Below is a small trained network, with its code and all its weights. Each question gives an input and a class and asks what happens when units are switched off, that is, made to give their printed mean instead of their output.

import numpy as np


def w(rows, s, z=0):
    codes = np.array(rows[::2]) - 128.0
    scale = np.full(codes.shape[1], s)
    scale[-1] = z or s
    return codes * scale


def norm(h):
    return h / np.sqrt((h * h).mean(-1, keepdims=True) + 1e-5)


def f(y):
    return np.maximum(y, 0)


def log_softmax(a):
    a = a - a.max(-1, keepdims=True)
    return a - np.log(np.exp(a).sum(-1, keepdims=True))


def net(x, mask):
    res = np.array(x, float).reshape(1, 6) / 4 @ E
    u = 0
    for l in range(2):
        y = f(norm(res) @ A[l][:, :-1].T + A[l][:, -1])
        res = res + np.where(mask[u : u + 6], y, B[l][:, -1]) @ B[l][:, :-1]
        u += 6
    return log_softmax(norm(res)[-1] @ U[:, :-1].T + U[:, -1])


A, B = {}, {}
E = w([
[98,133,178],'x0',
[91,180,101],'x1',
[158,79,165],'x2',
[6,2,116],'x3',
[129,128,127],'x4',
[129,126,129],'x5',
],0.008)
A[0] = w([
[91,120,89,12],'L0N1',
[53,153,143,79],'L0N2',
[126,206,129,10],'L0N3',
[176,132,74,172],'L0N4',
[210,112,198,144],'L0N5',
[126,9,139,46],'L0N6',
],0.015,0.0014)
B[0] = w([
[137,105,65,170],'L0N1',
[199,86,45,191],'L0N2',
[151,196,148,201],'L0N3',
[164,108,130,192],'L0N4',
[221,7,93,229],'L0N5',
[23,213,199,253],'L0N6',
],0.015,0.0069)
A[1] = w([
[152,99,79,6],'L1N1',
[243,113,58,168],'L1N2',
[36,128,2,108],'L1N3',
[28,39,64,255],'L1N4',
[56,233,152,72],'L1N5',
[178,146,51,92],'L1N6',
],0.0077,0.0024)
B[1] = w([
[38,129,147,145],'L1N1',
[97,123,247,255],'L1N2',
[148,57,32,194],'L1N3',
[104,176,80,219],'L1N4',
[48,56,98,184],'L1N5',
[115,185,152,186],'L1N6',
],0.012,0.0066)
U = w([
[185,108,193,251],'0',
[22,86,59,214],'1',
[185,43,148,59],'2',
[30,103,171,48],'3',
[143,209,138,31],'4',
[109,68,3,59],'5',
],0.015,0.0029)

Each question gives the input, the list of numbers given to net, and the class t.
The units are the neurons (one row each of A and B). Each row of codes is followed by its name. A weight is (code - 128) times the scale printed after its matrix; where a second scale follows, it is the last column's (A, B and U).
mask holds one flag per neuron, layer by layer. A switched-off neuron (its flag False) gives its mean, the last column of its row in B, instead of its output. The means were averaged over made-up inputs and are rounded, as every weight is.
A unit's drop is (log p(t) with every unit on - log p(t) with that unit switched off) / (log p(t) with every unit on - log p(t) with every unit switched off).
The circuit of an input: a set's keep is (log p(t) with only the set's units on - log p(t) with every unit switched off) / (log p(t) with every unit on - log p(t) with every unit switched off). Starting from all 12 units, units are removed one at a time, each time the one whose removal leaves the highest keep (on an exact tie, the one counted first), for as long as the keep stays at least 0.8.
units of the circuit, in order: the units of the circuit, biggest drop first
k most important neurons: the k neurons with the biggest drops, biggest first
drop when u is switched off: that unit's drop, to one decimal
input [-6,5,-4,7,0,-7], class 5: units of the circuit, in order	L1N3; L0N2
input [-5,1,-6,5,1,-4], class 5: units of the circuit, in order	L1N3
input [-1,4,0,7,-3,4], class 5: 3 most important neurons	L0N2; L1N3; L1N2
input [0,6,3,0,7,-4], class 0: units of the circuit, in order	L0N6; L1N2
input [-7,7,4,-2,1,4], class 0: 2 most important neurons	L0N6; L0N4
input [-2,2,-7,1,-5,-7], class 5: 4 most important neurons	L1N3; L0N1; L0N6; L0N2
input [4,3,0,0,7,-1], class 4: 3 most important neurons	L0N5; L0N3; L1N6
input [-3,5,-8,0,2,4], class 4: 2 most important neurons	L0N6; L0N3
input [-7,-2,8,7,-4,2], class 3: 2 most important neurons	L0N6; L0N2
input [-6,6,-1,5,-3,4], class 5: drop when L0N1 is switched off	0.0
input [1,1,-8,1,7,0], class 5: drop when L1N3 is switched off	0.2
input [-1,3,3,-1,2,-2], class 0: drop when L0N3 is switched off	0.1
